Here is a tiny trained network, its code and every weight. The questions are about switching its units off for an input and a class, where a switched-off unit gives its printed mean instead of its output.

import numpy as np


def w(rows, s, z=0):
    codes = np.array(rows[::2]) - 128.0
    scale = np.full(codes.shape[1], s)
    scale[-1] = z or s
    return codes * scale


def f(y):
    return y / 2 * (1 + np.tanh(0.7978845608 * (y + 0.044715 * y**3)))


def log_softmax(a):
    a = a - a.max(-1, keepdims=True)
    return a - np.log(np.exp(a).sum(-1, keepdims=True))


def net(x, mask):
    res = np.array(x, float).reshape(1, 7) / 4 @ E
    y = f(res @ A[0][:, :-1].T + A[0][:, -1])
    res = res + np.where(mask, y, B[0][:, -1]) @ B[0][:, :-1]
    return log_softmax(res[-1] @ U[:, :-1].T + U[:, -1])


A, B = {}, {}
E = w([
[133,124,132,127],'x0',
[219,30,14,145],'x1',
[131,127,128,128],'x2',
[74,244,1,230],'x3',
[130,127,128,128],'x4',
[237,245,86,7],'x5',
[5,87,40,23],'x6',
],0.0029)
A[0] = w([
[163,43,225,46,70],'n1',
[138,124,129,123,2],'n2',
[93,218,42,212,75],'n3',
[56,217,220,115,66],'n4',
[65,48,156,209,72],'n5',
[211,209,104,25,83],'n6',
[142,117,125,127,7],'n7',
[107,192,73,178,80],'n8',
[140,122,129,126,8],'n9',
[44,235,241,117,69],'n10',
[61,107,81,61,70],'n11',
[123,126,126,132,179],'n12',
[48,101,74,49,80],'n13',
[189,198,103,52,67],'n14',
[142,142,123,112,61],'n15',
[230,160,195,219,83],'n16',
[91,175,174,121,49],'n17',
[93,217,43,211,75],'n18',
[111,124,111,101,66],'n19',
[154,129,140,143,33],'n20',
[147,111,115,137,97],'n21',
[185,193,104,57,68],'n22',
[134,135,127,128,7],'n23',
[89,64,150,175,54],'n24',
[75,58,153,194,68],'n25',
[59,47,153,218,87],'n26',
[230,14,1,170,97],'n27',
[160,48,218,53,72],'n28',
[28,92,62,28,81],'n29',
[141,108,127,126,8],'n30',
[119,145,149,128,31],'n31',
[130,132,126,123,30],'n32',
[242,167,206,233,96],'n33',
[83,67,150,184,67],'n34',
],0.0073,0.0042)
B[0] = w([
[218,1,115,149,186],'n1',
[148,116,66,182,46],'n2',
[213,19,139,135,177],'n3',
[131,154,28,84,141],'n4',
[182,201,148,179,166],'n5',
[188,226,173,200,218],'n6',
[141,119,64,175,48],'n7',
[174,73,124,138,128],'n8',
[144,115,63,183,48],'n9',
[128,162,6,61,169],'n10',
[70,104,114,192,134],'n11',
[122,133,148,110,194],'n12',
[53,101,122,195,163],'n13',
[182,190,143,193,158],'n14',
[143,131,109,159,75],'n15',
[30,96,117,195,176],'n16',
[135,135,61,129,81],'n17',
[212,22,138,135,175],'n18',
[117,119,105,169,82],'n19',
[123,112,72,184,59],'n20',
[128,131,105,129,103],'n21',
[179,183,140,188,150],'n22',
[144,114,68,179,47],'n23',
[173,166,113,178,109],'n24',
[173,184,135,174,140],'n25',
[177,213,164,171,188],'n26',
[109,176,2,36,254],'n27',
[206,18,112,147,175],'n28',
[21,94,124,211,202],'n29',
[148,119,60,176,49],'n30',
[135,121,61,162,56],'n31',
[138,119,87,166,55],'n32',
[1,91,125,195,211],'n33',
[167,174,128,169,123],'n34',
],0.031,0.0019)
U = w([
[205,31,117,155,95],'0',
[180,222,147,209,98],'1',
[105,129,150,106,254],'2',
[31,98,115,199,77],'3',
[127,157,3,73,86],'4',
[122,127,175,96,139],'5',
[124,128,175,98,112],'6',
],0.0067,0.0062)

Each question gives the input, the list of numbers given to net, and the class t.
The units are the neurons (one row each of A and B). Each row of codes is followed by its name. A weight is (code - 128) times the scale printed after its matrix; where a second scale follows, it is the last column's (A, B and U).
mask holds one flag per neuron, in row order. A switched-off neuron (its flag False) gives its mean, the last column of its row in B, instead of its output. The means were averaged over made-up inputs and are rounded, as every weight is.
A unit's drop is (log p(t) with every unit on - log p(t) with that unit switched off) / (log p(t) with every unit on - log p(t) with every unit switched off).
The circuit of an input: a set's keep is (log p(t) with only the set's units on - log p(t) with every unit switched off) / (log p(t) with every unit on - log p(t) with every unit switched off). Starting from the 12 units with the biggest drops (on a tie, the unit counted first), units are removed one at a time, each time the one whose removal leaves the highest keep (on an exact tie, the one counted first), for as long as the keep stays at least 0.8.
units of the circuit, in order: the units of the circuit, biggest drop first
unit that matters most: the unit with the biggest drop
top k neurons: the k neurons with the biggest drops, biggest first
drop when u is switched off: that unit's drop, to one decimal
input [-1,-7,7,6,4,-5,1], class 4: unit that matters most	n10
input [1,-7,0,0,6,6,5], class 4: top 3 neurons	[n10 n4 n26]
input [-4,3,-5,-7,5,1,8], class 3: top 2 neurons	[n29 n13]
input [6,6,2,0,3,5,2], class 4: top 2 neurons	[n27 n26]
input [2,1,-4,4,-5,-7,-4], class 1: top 2 neurons	[n26 n5]
input [-7,-1,-3,-6,-4,4,7], class 3: top 3 neurons	[n29 n13 n11]
input [6,2,6,7,4,7,4], class 0: top 4 neurons	[n3 n18 n8 n26]
input [1,8,-2,-3,1,6,7], class 4: top 2 neurons	[n27 n33]
input [-3,-8,6,7,-7,4,-7], class 4: top 2 neurons	[n10 n4]
input [3,0,-2,1,0,-6,3], class 1: top 3 neurons	[n26 n5 n25]
input [3,0,7,5,-6,8,-2], class 1: top 3 neurons	[n6 n14 n22]
input [-2,2,-5,-1,-5,4,8], class 3: top 3 neurons	[n29 n13 n11]
input [-1,6,8,-2,1,-8,-3], class 1: units of the circuit, in order	[n26 n5]
input [-3,6,7,1,1,7,0], class 1: units of the circuit, in order	[n6]
input [-7,0,-3,-3,-3,8,-1], class 1: drop when n6 is switched off	0.3
input [6,-1,-1,-8,6,1,-6], class 0: drop when n1 is switched off	0.6
input [-3,5,1,1,-5,3,7], class 3: drop when n29 is switched off	0.6
